Here is a tiny trained network, its code and every weight. The questions are about switching its units off for an input and a target symbol, where a switched-off unit gives its printed mean instead of its output.

import numpy as np


def w(rows, s, z=0):
    codes = np.array(rows[::2]) - 128.0
    scale = np.full(codes.shape[1], s)
    scale[-1] = z or s
    return codes * scale


def softmax(a):
    e = np.exp(a - a.max(-1, keepdims=True))
    return e / e.sum(-1, keepdims=True)


def log_softmax(a):
    a = a - a.max(-1, keepdims=True)
    return a - np.log(np.exp(a).sum(-1, keepdims=True))


def net(x, mask):
    ids = ['ΔΘΠαζω'.index(c) for c in x.split()]
    T = len(ids)
    res = E[ids] + P[:T]
    u = 0
    for l in range(3):
        r = res
        for j in range(3):
            rows = slice(2 * j, 2 * j + 2)
            q, k, v = (r @ M[l][rows].T for M in (Q, K, V))
            z = softmax(np.where(np.tri(T) > 0, q @ k.T / 2**0.5, -1e9)) @ v
            o = O[l][rows]
            res = res + np.where(mask[u + j], z, o[:, -1]) @ o[:, :-1]
        u += 3
    return log_softmax(res[-1] @ U[:, :-1].T + U[:, -1])


Q, K, V, O = {}, {}, {}, {}
E = w([
[254,98,126,52,178],'Δ',
[140,35,75,192,117],'Θ',
[136,244,33,85,195],'Π',
[217,40,155,50,48],'α',
[120,207,84,75,195],'ζ',
[75,135,43,53,28],'ω',
],0.0098)
P = w([
[39,14,219,11,254],'0',
[163,203,78,128,24],'1',
[149,163,75,124,61],'2',
[137,138,83,129,87],'3',
[126,118,92,137,105],'4',
[118,101,101,141,120],'5',
[112,89,110,146,134],'6',
[107,80,115,151,141],'7',
[102,72,122,152,149],'8',
[98,66,127,157,157],'9',
[95,60,133,159,162],'10',
[92,55,137,165,166],'11',
[89,50,141,166,171],'12',
],0.0059)
Q[0] = w([
[109,38,138,82,150],'L0H0',
[244,60,116,5,181],'L0H0',
[21,243,155,91,196],'L0H1',
[62,94,177,171,63],'L0H1',
[135,170,96,103,224],'L0H2',
[177,172,169,204,107],'L0H2',
],0.013)
K[0] = w([
[132,89,175,146,130],'L0H0',
[250,64,128,116,148],'L0H0',
[95,212,124,85,160],'L0H1',
[67,104,101,146,93],'L0H1',
[148,136,121,86,167],'L0H2',
[117,128,89,114,97],'L0H2',
],0.02)
V[0] = w([
[255,169,197,77,101],'L0H0',
[114,241,134,117,116],'L0H0',
[62,115,58,61,104],'L0H1',
[180,38,226,226,113],'L0H1',
[194,90,212,135,146],'L0H2',
[125,200,70,47,135],'L0H2',
],0.0073)
O[0] = w([
[126,254,65,95,64,175],'L0H0',
[145,132,201,172,74,3],'L0H0',
[99,59,68,127,162,162],'L0H1',
[193,183,113,184,14,182],'L0H1',
[123,81,190,209,161,149],'L0H2',
[158,189,126,181,71,112],'L0H2',
],0.0052,0.0047)
Q[1] = w([
[135,80,120,76,253],'L1H0',
[133,126,100,167,180],'L1H0',
[116,65,105,64,83],'L1H1',
[187,137,209,108,149],'L1H1',
[192,111,76,151,173],'L1H2',
[124,126,203,72,101],'L1H2',
],0.02)
K[1] = w([
[93,203,63,253,89],'L1H0',
[94,123,118,197,125],'L1H0',
[147,61,98,122,72],'L1H1',
[182,167,131,85,163],'L1H1',
[181,130,93,180,146],'L1H2',
[143,114,199,74,120],'L1H2',
],0.024)
V[1] = w([
[148,168,93,253,127],'L1H0',
[155,82,172,118,184],'L1H0',
[58,118,104,147,72],'L1H1',
[77,54,187,175,87],'L1H1',
[90,169,92,196,53],'L1H2',
[186,138,81,211,206],'L1H2',
],0.011)
O[1] = w([
[133,146,121,255,109,52],'L1H0',
[252,111,144,63,212,195],'L1H0',
[92,202,134,105,109,167],'L1H1',
[244,189,166,114,154,133],'L1H1',
[108,90,180,19,62,166],'L1H2',
[149,198,61,77,86,255],'L1H2',
],0.0066,0.0038)
Q[2] = w([
[129,210,139,109,117],'L2H0',
[144,159,95,114,105],'L2H0',
[96,123,129,191,158],'L2H1',
[137,27,141,142,106],'L2H1',
[117,252,107,102,137],'L2H2',
[80,181,114,184,197],'L2H2',
],0.035)
K[2] = w([
[155,139,170,32,253],'L2H0',
[149,134,129,70,154],'L2H0',
[102,146,156,187,143],'L2H1',
[96,76,137,197,48],'L2H1',
[174,217,139,47,135],'L2H2',
[64,149,169,204,182],'L2H2',
],0.04)
V[2] = w([
[153,182,173,34,146],'L2H0',
[120,96,204,188,192],'L2H0',
[15,132,98,128,157],'L2H1',
[123,38,176,118,66],'L2H1',
[120,6,137,161,92],'L2H2',
[175,121,207,55,124],'L2H2',
],0.021)
O[2] = w([
[56,188,102,87,120,205],'L2H0',
[194,141,124,34,134,79],'L2H0',
[188,154,100,182,110,6],'L2H1',
[151,117,115,90,252,149],'L2H1',
[68,154,61,52,86,107],'L2H2',
[173,138,117,178,63,254],'L2H2',
],0.015)
U = w([
[135,20,1,103,251,212],'Δ',
[192,160,41,42,65,177],'Θ',
[165,196,77,136,205,64],'Π',
[132,144,246,113,153,45],'α',
[23,166,146,116,92,4],'ζ',
[191,131,138,174,102,218],'ω',
],0.0036)

Each question gives the input, a string of symbols that net reads in full, and the target symbol t.
The units are the heads (2 rows each of Q, K, V and O). Each row of codes is followed by its name. A weight is (code - 128) times the scale printed after its matrix; where a second scale follows, it is the last column's (O and U).
mask holds one flag per head, layer by layer. A switched-off head (its flag False) gives its mean, the last column of its rows in O, instead of its output. The means were averaged over made-up inputs and are rounded, as every weight is.
A unit's drop is (log p(t) with every unit on - log p(t) with that unit switched off) / (log p(t) with every unit on - log p(t) with every unit switched off).
The circuit of an input: a set's keep is (log p(t) with only the set's units on - log p(t) with every unit switched off) / (log p(t) with every unit on - log p(t) with every unit switched off). Starting from all 9 units, units are removed one at a time, each time the one whose removal leaves the highest keep (on an exact tie, the one counted first), for as long as the keep stays at least 0.8.
circuit, biggest first: the units of the circuit, biggest drop first
most important unit: the unit with the biggest drop
heads that matter: for each layer, one digit per head in row order, 1 if its drop is at least 0.15 and else 0, layers parted by /
input ζ Δ α Δ Θ, target Θ: heads that matter -> 010 / 111 / 100
input Δ Θ ω Π ω Θ Θ ω ω Δ Θ Δ ω, target Δ: circuit, biggest first -> L0H0, L0H1, L2H2, L2H0
input Θ Δ Π ζ, target α: circuit, biggest first -> L2H2
input Π Θ Δ Δ Δ α ζ, target ω: heads that matter -> 001 / 001 / 011
input Δ Θ ζ ζ, target ζ: heads that matter -> 011 / 100 / 011
input ω Θ Δ Δ ω Π Θ Π Θ α, target Θ: heads that matter -> 110 / 111 / 101
input α Π Θ Θ Π, target Δ: heads that matter -> 110 / 111 / 011
input Θ Θ Θ, target ω: heads that matter -> 111 / 111 / 101
input Δ ω α Θ Θ Θ Θ α ζ Δ, target ζ: circuit, biggest first -> L2H0, L1H0
input Θ ω Θ α Θ Θ Δ, target Θ: circuit, biggest first -> L0H0, L1H0, L2H0, L1H2
input Θ Θ Θ Θ α Θ α, target ζ: circuit, biggest first -> L0H0, L1H2, L2H0, L1H0
input Θ ω α Θ ω α Δ Θ Θ Θ Δ α, target ω: heads that matter -> 101 / 101 / 101
input Θ Δ Θ Δ Θ Θ Θ ω Θ Δ Δ, target Δ: heads that matter -> 001 / 110 / 101
input Π Θ Θ ω Π, target ω: circuit, biggest first -> L2H1, L2H2
input Δ ω ζ, target ζ: circuit, biggest first -> L2H1, L1H0
input α ζ Θ Π Θ Θ Θ Π, target Δ: most important unit -> L1H0
input ζ Θ Θ Δ Δ ω Θ Θ ζ, target Θ: circuit, biggest first -> L1H2, L2H0
input Δ α Π, target ζ: heads that matter -> 110 / 100 / 011
input Θ Θ Θ Θ Θ Δ Θ ω, target Θ: circuit, biggest first -> L1H0, L1H1, L2H0, L0H0
input Π Θ ω Δ Δ Θ Θ ω, target ζ: heads that matter -> 111 / 111 / 100
input Δ Δ Π Θ Θ Δ Δ Θ ω Δ Θ, target Δ: heads that matter -> 100 / 100 / 101
input ω ζ Δ Δ Δ Δ Θ α α Π, target Π: heads that matter -> 010 / 111 / 111
input ζ Π α Θ Θ, target ζ: circuit, biggest first -> L0H1, L2H0, L1H0
input ω Θ α α α ω Θ Θ ω α, target Δ: circuit, biggest first -> L2H1
input Θ Θ α ω Δ Δ Θ Θ ζ Δ Θ ω α, target ζ: circuit, biggest first -> L0H0, L2H0
input Θ Θ Θ Θ α, target Θ: heads that matter -> 100 / 110 / 100
input ζ Θ Π Δ Θ Δ α Θ Δ Θ α α Θ, target Δ: most important unit -> L2H2
input Π α Θ, target Θ: heads that matter -> 110 / 111 / 101
